[[-3.47  3.74 -4.14 -6.95]
 [ 3.83  4.59 -4.31 -4.90]]
->
[[-3.47  3.74]
 [ 3.83  4.59]]

[[ 6.16  5.55]
 [-7.56 -4.34]
 [ 0.96 -0.33]
 [ 4.29  3.51]]
->
[[ 6.16  5.55]
 [-7.56 -4.34]]

[[ 0.90  5.92 -2.14]
 [-0.47 -4.34  4.49]
 [-0.47  1.37  1.83]]
->
[[ 0.90  5.92]
 [-0.47 -4.34]]

[[ 2.31  0.81 -1.30]
 [ 4.83  5.78 -0.08]]
->
[[2.31 0.81]
 [4.83 5.78]]

[[ 1.11  4.00  6.06]
 [-1.18 -2.78  2.88]
 [-6.00 -2.54 -0.87]
 [ 3.48  0.89 -1.95]]
->
[[ 1.11  4.00]
 [-1.18 -2.78]]

[[-5.98  2.50 -2.13  0.86]
 [ 1.41  2.29  1.47 -1.86]
 [-3.55  1.18 -5.32  1.04]]
->
[[-5.98  2.50]
 [ 1.41  2.29]]
---
[[ 0.05 -0.20 -0.06]
 [ 0.32 -2.39 -0.61]
 [ 0.12 -0.90 -0.24]
 [ 0.11 -0.84 -0.22]
 [ 0.80 -5.87 -1.52]]
->
[ 0.05 -2.39 -0.24]

[[-6.87  2.91 -2.36  2.15]
 [ 1.10  0.67  0.92  4.40]
 [-0.21 -4.45 -2.54  0.42]
 [ 1.46  0.95  1.84  3.20]
 [-1.55 -5.46 -7.02 -1.53]]
->
[-6.87  0.67 -2.54  3.20]

[[-5.42  4.50 -0.48  5.24]
 [ 4.77 -2.45  6.82 -1.15]
 [-3.74  1.14  3.26  7.24]
 [-4.12  3.73 -5.66 -1.66]]
->
[-5.42 -2.45  3.26 -1.66]

[[ 1.93  2.79  4.35 -0.11  5.49]
 [-0.32 -0.45 -1.25 -0.37 -1.26]
 [-0.32 -1.56  0.58  3.42 -1.26]]
->
[ 1.93 -0.45  0.58]

[[ 1.93 -4.51 -0.70]
 [ 0.40 -1.96  7.32]]
->
[ 1.93 -1.96]

[[ 0.45 -5.54  4.32  3.12]
 [ 3.45  2.39 -0.05 -4.17]]
->
[0.45 2.39]

[[-0.42  1.97  0.53  1.30]
 [-0.04  0.01  0.02  0.00]
 [-0.20 -0.19  0.21 -0.04]
 [-5.79 -0.01  3.63  7.36]]
->
[-0.42  0.01  0.21  7.36]
---
[[ 0.43 -2.11  0.11  0.79 -1.46  3.13 -2.00 -1.45  0.09 -0.05 -2.19  0.97
   1.91  0.01]
 [ 2.95  2.68 -2.80 -0.12 -1.97  2.24 -0.16  0.87 -2.45 -0.03  0.12 -2.50
  -0.83  3.14]
 [ 1.74  1.28 -0.84  3.72 -3.95  0.60  3.63  2.60  0.17 -0.05  3.43 -0.74
   2.26  1.57]
 [ 4.20  2.81 -4.49  0.54 -3.46  0.70  1.74  2.42 -2.69 -0.04  1.97 -4.50
  -0.76  4.86]
 [-1.53 -2.26  4.02 -4.66  5.48  1.68 -4.89 -3.34  1.88 -0.06 -4.10  3.78
  -2.71 -1.57]]
->
[[ 4.20  2.81 -4.49  0.54 -3.46  0.70  1.74  2.42 -2.69 -0.04  1.97 -4.50
  -0.76  4.86]
 [ 2.95  2.68 -2.80 -0.12 -1.97  2.24 -0.16  0.87 -2.45 -0.03  0.12 -2.50
  -0.83  3.14]
 [ 1.74  1.28 -0.84  3.72 -3.95  0.60  3.63  2.60  0.17 -0.05  3.43 -0.74
   2.26  1.57]
 [ 0.43 -2.11  0.11  0.79 -1.46  3.13 -2.00 -1.45  0.09 -0.05 -2.19  0.97
   1.91  0.01]
 [-1.53 -2.26  4.02 -4.66  5.48  1.68 -4.89 -3.34  1.88 -0.06 -4.10  3.78
  -2.71 -1.57]]

[[-0.09 -3.61  1.43 -0.75  3.31]
 [ 1.25  1.70 -1.78  0.08  3.87]
 [ 2.12  3.19 -0.41  2.06 -1.53]
 [-0.16 -5.69  2.07 -2.45  1.25]
 [-0.19 -4.25  1.45 -1.42  1.67]]
->
[[ 2.12  3.19 -0.41  2.06 -1.53]
 [ 1.25  1.70 -1.78  0.08  3.87]
 [-0.09 -3.61  1.43 -0.75  3.31]
 [-0.16 -5.69  2.07 -2.45  1.25]
 [-0.19 -4.25  1.45 -1.42  1.67]]

[[-5.90 -1.58 -6.31 -2.10 -2.92 -3.51 -4.07  0.23]
 [ 3.21 -0.15  2.41  0.80  0.14 -1.33  1.55 -0.89]
 [-3.78 -2.71 -2.48 -0.23 -0.85 -4.59 -1.40  0.87]
 [ 2.28  3.54  1.95  0.89  2.13  0.26  0.81  1.97]]
->
[[ 3.21 -0.15  2.41  0.80  0.14 -1.33  1.55 -0.89]
 [ 2.28  3.54  1.95  0.89  2.13  0.26  0.81  1.97]
 [-3.78 -2.71 -2.48 -0.23 -0.85 -4.59 -1.40  0.87]
 [-5.90 -1.58 -6.31 -2.10 -2.92 -3.51 -4.07  0.23]]

[[-0.71 -0.60 -0.91 -0.86 -0.51  0.73  0.71 -0.70  0.83  0.68 -0.75 -0.63
  -0.74]
 [-0.04 -2.81 -0.05 -0.05 -2.23  0.08  0.06 -0.04  0.09  0.07 -0.05 -2.98
  -0.04]
 [-4.85 -0.04 -6.31 -5.68 -0.04  4.87  4.65 -4.80  5.48  4.47 -4.75 -0.04
  -5.09]
 [-1.05  0.55 -1.33 -1.23  0.48  1.07  1.02 -1.04  1.28  0.99 -1.16  0.61
  -1.07]]
->
[[-0.04 -2.81 -0.05 -0.05 -2.23  0.08  0.06 -0.04  0.09  0.07 -0.05 -2.98
  -0.04]
 [-0.71 -0.60 -0.91 -0.86 -0.51  0.73  0.71 -0.70  0.83  0.68 -0.75 -0.63
  -0.74]
 [-1.05  0.55 -1.33 -1.23  0.48  1.07  1.02 -1.04  1.28  0.99 -1.16  0.61
  -1.07]
 [-4.85 -0.04 -6.31 -5.68 -0.04  4.87  4.65 -4.80  5.48  4.47 -4.75 -0.04
  -5.09]]

[[-4.61 -0.99 -2.26 -0.44  1.97 -2.15 -3.32 -2.12 -1.80  4.93]
 [ 0.76 -0.98  1.08  0.09 -0.13 -1.24 -1.57 -1.28  2.42  0.23]
 [ 2.09 -2.64  2.76  0.09 -0.64 -3.23 -4.00 -3.35  6.21  0.06]]
->
[[ 2.09 -2.64  2.76  0.09 -0.64 -3.23 -4.00 -3.35  6.21  0.06]
 [ 0.76 -0.98  1.08  0.09 -0.13 -1.24 -1.57 -1.28  2.42  0.23]
 [-4.61 -0.99 -2.26 -0.44  1.97 -2.15 -3.32 -2.12 -1.80  4.93]]

[[ 2.98 -1.86 -2.79  2.50]
 [ 7.57  0.41  2.50 -1.21]
 [ 3.97  3.59  1.37  2.78]
 [-1.66  1.04 -2.15  4.00]
 [ 3.32  2.40  4.64 -2.28]
 [-0.10  4.56  2.49  3.90]]
->
[[ 7.57  0.41  2.50 -1.21]
 [ 3.97  3.59  1.37  2.78]
 [ 3.32  2.40  4.64 -2.28]
 [ 2.98 -1.86 -2.79  2.50]
 [-0.10  4.56  2.49  3.90]
 [-1.66  1.04 -2.15  4.00]]

[[-0.62 -1.43  0.12 -6.15 -1.49]
 [ 4.73 -3.93  0.34  0.46  3.08]
 [-1.21 -1.67 -1.25 -5.96 -1.61]
 [ 5.35 -1.25  3.06 -1.33  2.40]
 [ 0.07 -2.00 -2.47 -1.75  0.48]
 [ 1.03 -0.13 -1.77 -7.65 -2.96]
 [ 1.02 -1.40 -3.55 -0.23 -0.28]
 [ 0.06 -3.79 -3.65 -6.52  1.91]]
->
[[ 5.35 -1.25  3.06 -1.33  2.40]
 [ 4.73 -3.93  0.34  0.46  3.08]
 [ 1.03 -0.13 -1.77 -7.65 -2.96]
 [ 1.02 -1.40 -3.55 -0.23 -0.28]
 [ 0.07 -2.00 -2.47 -1.75  0.48]
 [ 0.06 -3.79 -3.65 -6.52  1.91]
 [-0.62 -1.43  0.12 -6.15 -1.49]
 [-1.21 -1.67 -1.25 -5.96 -1.61]]

[[ 3.77  0.59  4.52  1.07  0.58  1.54]
 [-0.52 -3.80  0.01  1.32 -4.25  2.75]
 [ 3.46  0.57  4.28  1.04  0.56  1.45]
 [-1.09 -0.81 -4.90 -1.33 -1.02 -0.93]
 [-0.61 -4.75  0.01  1.59 -5.34  3.39]
 [-1.36 -0.98 -6.20 -1.71 -1.21 -1.12]
 [-1.19 -0.89 -5.11 -1.47 -1.10 -1.02]]
->
[[ 3.77  0.59  4.52  1.07  0.58  1.54]
 [ 3.46  0.57  4.28  1.04  0.56  1.45]
 [-0.52 -3.80  0.01  1.32 -4.25  2.75]
 [-0.61 -4.75  0.01  1.59 -5.34  3.39]
 [-1.09 -0.81 -4.90 -1.33 -1.02 -0.93]
 [-1.19 -0.89 -5.11 -1.47 -1.10 -1.02]
 [-1.36 -0.98 -6.20 -1.71 -1.21 -1.12]]
